Each row has a class, written after it.
[-24 -34 -86  53  25 -48 -30   7 -35  37 -15 -12  13 -24  53  52  14 -12
   3  -1 -31  20   9  12 -18  26 -33   4 -44  -7 -18  52  53  -8] : (75)
[ 46  16 -29   4 -20  -4 -10 -27 -21  21  20   8  -2  -7  67  69   5 -19
  35  -9  -9  15  50  10 -14  -1 -25  13 -13  37  24  49  13  66] : (148)
[ 70  28 -15   8   1  15   9 -22   2  22  14  13 -16   1  35  27 -21 -32
  65 -36  39   4  42 -51  -9  17 -24  26  14  22  -8 -45  -2  59] : (75)
[-25 -15 -95  40 -34 -41 -16  31 -34  30  -3  11  -9 -18  10  27  30 -15
 -43 -13 -19  12   7   1   2  19 -13 -10 -43  19  -4  77  34  18] : (31)
[ 56  27 -55  -8 -81 -12  28  27   6   5  34  31   5  -1  16  83   8  16
   6  60  21  61  26   6 -29   3 -23   6   2  14  18  57  15  44] : (33)
[ 44  14 -58  17 -17   3  11  -4 -14  36  43  -9   5   4  43  43  35 -24
   8 -31  -8  18  14 -12  -5  21 -21  21  -9  12 -16  39 -37  61] : (148)
[-36 -22 -59  18  10 -53 -12  12 -13  48 -16  27  -9 -53  27  41  19 -16
 -15 -43  -1  33  11   1 -38   8   0  -4 -39 -13  29  51  46   2] : (189)
[ 34  26 -61  12  51 -34  40 -11   7  45  19  10   2 -28  49  61  15 -30
  66 -11 -12   2  31 -10 -12 -15 -12  16   6 -30  17  67  16  22] : (189)
[-26 -15 -65  18  19 -23 -46  -7 -17  21 -33  -6 -13 -26  37  42 -20   1
 -44   6  37  38  26   8  -3  26 -19  -5  -9  12   2  31  42   1] : (45)
[ 51  20 -69  17 -18  -6  36   6  -2  44   9  13   0   2  62  33  10 -13
   4  -6   4   4  17  18   9  36 -32   8  -7  18  31  44   7  73] : (199)
[-22 -22 -53  51   6 -72 -31  30 -10  54   9 -11  14 -45  56  43  33 -30
 -43  -9 -27  17   8 -41 -30  13 -32   2 -50   0 -27  22  11  21] : (95)
[-14 -36 -38  45  -7 -43 -54   2 -47  46 -11 -12 -10 -54  39  50  26   3
 -77 -31  13  27   4   3  -3  37   6  21 -22   9 -24  53  26 -23] : (91)
[-34 -19 -63  40   1 -12 -46 -28 -35  11  25 -21 -20 -25  17  28  21 -28
 -25 -28 -26  51  23   5 -20  17  -2 -12 -42  -7  -1  50  22 -24] : (31)
[ 68  13 -61   7 -53 -12  23  29   7  36  21  28 -15  -4  65  30  -3 -18
 -12  14  41  20  34 -28  12  17 -12  -5   9  25  21  30  -2  80] : (91)
[  -5  -32 -101   13   40  -46  -13   -4    7   66   -7   -3   25  -51
   63   22   36  -37  -67  -71   16   11    0   10  -16   14  -11   -5
  -29  -15  -24   71    8  -49] : (91)
[ -10  -43  -31   12  -18  -38  -69    4  -15   49    2  -27    2  -34
   62   14   28  -26 -100  -32   21   13   20    0  -38   13   -6   -3
  -45   26  -13   34   12    9] : (148)
[-50  18 -84  22  14 -26 -34  17   0  42   5 -21  -8   3  27  -8   0 -21
 -42 -21  -5  14   2  36  -7  -3 -31 -27 -30   3 -15  29  33 -11] : (95)
[ 24  45 -59  28   5  22  20 -28 -19  23  12  -4  -2   4  52  46  -9 -21
  55 -10 -31   4  32  14   8 -11 -26   3   8  34  33  66  24  40] : (18)
[ 16 -51 -77  -5 -11 -43 -30   3  -4  23 -24  14  -6 -45   8  -4  25 -22
 -53  -1  -9  33  18  -4 -24   6  -7 -14 -39  -9 -17   1  21 -14] : (75)
[ 47  16 -12  37 -30 -25  -6   1 -18  25   4  11 -17  -9  20  61  24 -13
   0  21  -9  26  20  10 -16   6  -8  -3  -6   6  -4  19  -2  54] : (75)
[ 43  30  -7  -3  -3  11   9 -14  -7  20  20  14  15   5  60  61  20 -37
  20 -55   3  40  10  -4 -21  14 -13  13  -1  23  -1  29 -32  35] : (33)
[ 38  15 -35   8 -17   6  36  10 -22  -3  32  -1 -11  -8  27  56  12 -19
  48   7 -22  27   5   3 -13 -21  -5  23  14  -2  22  48   7  61] : (189)
[ 49  32 -63  10  12  -8  28  16  26  12  42  23 -16   0  59  27 -15 -27
  20 -11 -19  71  16 -17  -1  27 -30   0 -14  11  35   3   0  82] : (95)
[-17 -18 -90  16   1 -18 -19 -26  -7  30  -8 -13   1 -12  29   3  -1 -27
 -16 -43 -16  25  -7  13 -25  20 -14 -23 -15  13  -1  23  21 -31] : (18)
[  8 -62 -89 -19  -1 -35 -19  -4   5  34 -58  23  13 -28  52 -29  11 -36
 -59 -26   4   2   8  11   6  25  -4 -31 -20  20 -15 -15  11   0] : (189)
[ -22  -15 -113   34  -45  -16  -39   -2  -29   47   -2   -9    2  -41
   43   17   27  -30  -97  -19    7   31    4  -11  -15   40  -20  -18
  -42    4  -18   43   36  -15] : (91)
[ 52  29 -34 -25  -5   5  28  -9   2 -19  41  -7 -20   8  18  13  17 -48
  16 -14 -36  47   4   9  -6 -22  -3  -4   0  18  16  29 -29  39] : (199)
[ 49   5 -81 -23   4   5  40   7  22  21  16  22  -1 -11  20   3  17 -15
  35   2  24  13  48  -1 -16   2 -19   7  13 -24  26  26 -11  40] : (199)
[ 54   8 -34   3 -42  -5  21  30   5  31   4   9 -10  -9  44  55  19 -18
 -24  -6  37  27  32  -3  -3  28  -3  12  -6 -15  12  18 -36  65] : (45)
[ 33  28 -37 -33 -31   4 -18  -4 -16  -5  19  14 -24  -2   7  59   8  -8
  -9 -32  -4  33  26  10 -20 -12  -1  14  -7  12  -2  42 -20  27] : (148)
[-21 -32 -31  70  53 -74 -36  38 -35  60  15 -27  -5 -36  73  46   7  -7
  -2 -20   2  15  17 -17 -10  15 -15  31 -22  27  -4  57  30  40] : (95)
[ 35  16 -41  33 -46   1  28 -19 -38  20  30  -2  -4  11  30  73   1  -3
  57 -24 -18 -18  16  16  14  13 -19  17 -10   6  11  52  -3  33] : (31)
[ 63   7 -77  10 -31 -14  18  -4  16  31  34   5   3   9  56  33   7 -10
  32  41 -30  50  29 -17  13  21 -34  -7   2   5   8  13   6  66] : (38)
[ 45  35 -11  16 -41 -41   5  37 -24  16  18   3  -9  14  53  57  -2 -12
  47  35   2 -23  41 -16  -7 -17 -12   7   3  21   5  25  -1  70] : (95)
[-39 -26 -72  30  -4 -34 -48   4 -29  30   0 -11  -7 -52  33  35  36  -7
 -34 -13 -40  35  19  13 -11   6 -30  -4 -48   2 -14  47  15   1] : (173)
[ 61   5 -54  -4 -20 -14  43  13  15  18  26  20  16 -11  52  34  14 -30
  29  37 -31  39  41   5 -10  -2 -15   2 -13  -5  44  64   0  47] : (33)
[ 48  26 -23  -6 -56  12  12  19   6  23  14  21 -25  24  36  25  -1 -15
 -19 -36  32  -7  32  16   6  25   3  -5 -11  -5  21  14 -25  48] : (31)
[-35 -35 -57  38   9 -13 -11  17 -42  39 -14 -18  -4 -61  -6  50  28 -35
 -21 -67   2  16  33 -12 -29  -4   3  33 -25 -18  -1  60 -24   8] : (45)
[-32 -35 -94  38  21 -37 -28  12   7  38   0  -2 -13 -26  14   8  21 -18
 -67 -21 -14  37  16  24  -7  25  -9 -21 -31 -24  -8  56   9 -12] : (31)
[ -3 -40 -58  18  12 -51  -9  34   3  47  -2  -2  -1 -36  59   5  18 -14
 -55   0 -15  22  20 -14  -9  30   4  -4 -52 -14  21  27  24  17] : (184)
[ 41  31 -76  -7   1  12  21   5   2  18  -5  25  -3 -16  27  47   0  -4
   0 -18  12  15  24 -15  -2  19 -25  23   7  15   5  13  16  53] : (184)
[-19 -61 -98  41 -17 -40 -28  25  -7  46  -4 -15  14 -38  57  26   4 -28
 -69 -27  23  25  18  22 -19  19 -12  -9 -27  19 -12  56  19 -12] : (91)
[  1 -19 -57  44 -13 -36 -36   6 -18  28   3 -25   3 -34  20  54  21 -36
 -67 -31   1  38  -6  10 -51  18 -17   6 -39  15 -33  31  26  -8] : (75)
[ 42  42 -85 -11  21  15  38 -23  29  20  -1  41   5  -2  26  20  -7 -21
  23 -42   8  25  22  -6  -4   7 -14 -15  13  25  27  35  -4  22] : (18)
[-31 -17 -67  66 -39 -49 -10  31 -35  45  -3 -10  19 -29  37  55  38 -36
 -45 -11  -9  15 -17 -11 -31  21 -16  -7 -36  36 -20  52  32  36] : (189)
[ 49  14 -29 -22 -31  30  22   2   7  32  13  21 -30 -36   2  14  34 -26
 -37 -44 -13  29  34   8  -7 -21   9  11 -12  -9  30   5 -38  64] : (184)
[ 60  13 -40   9  -8 -18  22  -9  -5  31   4   6  23  12  46  26   0  -9
  36  -5 -10  -9   8 -16  17  15 -19   6  16  41   0  23   3  48] : (38)
[-51 -21 -94  58  49 -51 -24   4 -26  68 -10   0   3 -56  16  43  27 -23
 -43 -59   5  24   5 -17 -27   8 -24   2 -23  34 -10  79  10  16] : (199)
[ 43  28 -70  -1   1  16   2 -12  -7  20  24  -3   2  15  60  42   8 -27
  30 -26  -5  14  28   0   3  16 -41  20   4  28 -13  33  -4  65] : (148)
[-18 -39 -93  23 -15 -32  -4  25 -22  48 -17  -4   5 -44  20  26  22 -29
 -49 -31  -3  -3   4   4 -32   0  -1   1 -21 -11  -2  53   9   7] : (189)
[ 28  23 -62  -2  38  26  20 -29 -12  -4  12  34 -18  -5  36  51 -18  -5
  67 -76 -25  68  11 -29   6  35  -8  24   6  18  28  18  -6  27] : (18)
[-14 -20 -37   5  -8 -33 -43   5 -37  28 -20 -20 -27 -17  50  48  20 -32
 -49 -61  -1  47  -8  33 -12  24   0   1 -32  -5  -2  35   3   3] : (45)
[-13 -28 -60  44 -14 -53 -47   8 -11  53   1 -11 -12 -41  64  29   8   5
 -33  37  -2  11  37  -1  -4  17 -33 -18 -31  13   2  33  21  30] : (173)
[ 72  13 -61  -5 -21  33  25 -32 -29  25  -1   8  -8   2  50  10  19 -39
  26 -55 -35   9  12  32  25  18 -23  16 -28  16  13  10   8  44] : (75)
[ -3 -34 -43  14  46 -61 -55   1  10  47 -31   4  -8 -49  23  -1  19 -35
 -93 -36  19  26  13  -7 -32   5   6 -20 -32   9 -27  15  15 -26] : (75)
[ 40   2 -72  33  28 -36  34 -13   5  56  12  12   2 -19  39  27  18  -7
  26  21  -3  13  24   4  19   9 -33  -1   8  27  18  54   7  61] : (199)
[-36 -22 -88  49 -27 -43 -46  -6 -32  45  -8 -15   5 -51 -12  33  38 -21
 -69   1 -33  15   9  -9 -38  21 -29   3 -34   9 -32  50  24   9] : (148)
[-11 -20 -86   0  65 -60 -11 -21  10  53 -16   8  14 -39  60  22  48 -44
  -4 -33 -12  25   0  25 -31  -7 -13 -26 -14 -27  -9  56  30 -26] : (189)
[ -36  -13 -104   13   14  -51   -7    4    0   24  -23   11    9  -28
    1   15    3  -36  -47  -36  -24   23   -5   -3  -26   13  -19  -29
  -36   19   -4   44    8  -18] : (199)
[ -7 -33 -25  42 -46 -53 -33  -2 -38  49 -23 -12 -13 -52   0  33  28 -22
 -27  -9 -38 -12  23 -31 -21 -10   2   6 -18  21 -21  18  -5   3] : (18)
[-19 -48 -77  48 -13 -39 -22   0  -6  20  25 -15  10 -34  25  21  33 -46
 -71 -34 -25  52  -1 -18 -21  26  -9 -20 -57  20 -22  39  -1  -8] : (31)
[-21  -5 -45   0   8 -30 -37  11   9 -11   6 -15 -23 -35   2 -15  11 -32
 -39   3 -48  35   1 -15 -15  -6 -22 -13 -26  -3 -14   2   6   0] : (173)
[ 44  51 -15 -12   4  11   3 -47 -20   3   5 -15 -19   8  46  74 -30 -20
  63 -18  22   1  20  -6   4  -4 -30  23  27   5   3   7  13  24] : (45)
[ 55   7 -55  -2  -4 -13  25 -13 -15  37  11   0  -6 -14  49  17  23 -18
  63  27  -9 -18  51   5  12 -14 -34  20   8   6  20  41  24  54] : (199)
[-33 -31 -82  27 -20 -39 -42  33  -4 -17  26 -26  -7 -41   1  31  26   3
 -45  34 -20  77   4  24 -38  19 -30   2 -35   4 -23  41  41 -13] : (173)
[-43 -37 -57  37  12 -46 -21   2  -2  70  -9  12  21 -36  34  39   7  -5
 -13 -34  16  33  13   4 -27   7 -31  -6 -28  27   0  52  26  -3] : (33)
[ 71   8 -24   2 -53  21  16 -10 -38  27  12   8  -5   7  85  56  37  -9
  31 -34 -24  17  14   5  13  27 -10  24  -9  21  16  24 -14  64] : (18)
[-20  -3 -58  32  31 -49 -54   3  -7  41   4 -16 -13 -23  47  25  22 -39
 -63 -23 -29  42  19   9 -18  20 -12 -12 -36  13  -9  61  14  20] : (148)
[ 46  26 -70   5  -8 -25   7  23  14  17  21   5 -15 -12  28  25   7   1
  19  40  16   4  35 -10   6   2 -30   3  17  10  -7  31  -4  49] : (173)
[  52   18 -104   -7  -23    9   51   -2  -10    7   19   21    3    8
   32   28   27  -20   14   -8  -29   37  -14   16    7   18  -31   -4
   -2   18   20   48  -14   65] : (199)
[  6  44 -29  18  29  -8 -35  23  20  16  34  -8 -39 -13  41  30 -14 -20
 -19  -3  35  38  44 -10 -24 -14 -14 -10  13  22  15  40 -12  58] : (173)
[ 63  13 -37 -20 -44 -22  37  35   6   8   0  34  -4  11  20  22   2   5
  23  48  -9  20  16  11  11  10 -13  11  12   8  24  38  11  52] : (33)
[ 15 -42 -52  -5 -19 -45 -21   9 -10  24 -19 -11 -20 -43  16   7  13 -15
 -55  14 -34  14  12  17  -9  -5  -3   2 -21   1   2  10  28  11] : (184)
[ -36  -23 -114    4   85  -17  -11  -15   -2   28  -10    0    8  -47
   25   -1   10  -41  -31  -77  -15   35    4   -2  -30    6  -19   -2
  -24    0   13   66   13  -22] : (199)
[ 60  -9 -38  -9 -97  -4  13 -20 -33  23   2  21  -2 -18  36  43   0 -41
  10 -47  16 -16  26 -23   0 -18  -2  -7  -5  56  -3   2 -34  37] : (91)
[-24 -24 -52  37  54 -72 -23  27   7  26  -7 -14  -2 -23  40  15  15 -37
 -37  12 -25  29   0 -11 -22   2 -17 -18  -9  13  -9  50   6  23] : (199)
[-34 -31 -89  32 -34 -45 -24  13 -11  24   0   9   2 -50  19  21  33 -38
 -80 -21 -21  62  -4   8 -36  19  -2 -31 -50   1   9  62  30 -18] : (91)
[ 69   4 -62  -2 -18   1   5 -18 -13  16  18  21  -8  -5 112  73 -21 -19
  32   2   9  37  51  -6  20   7 -19  -2   3  28  29  43   7  57] : (91)
[ 51 -12 -17  11 -27 -10  13  17 -17  39  22   9 -17 -13  56  73  23  11
   8 -34  21  33  13   9  -6  24 -18  39   0  15  10  25 -21  76] : (199)
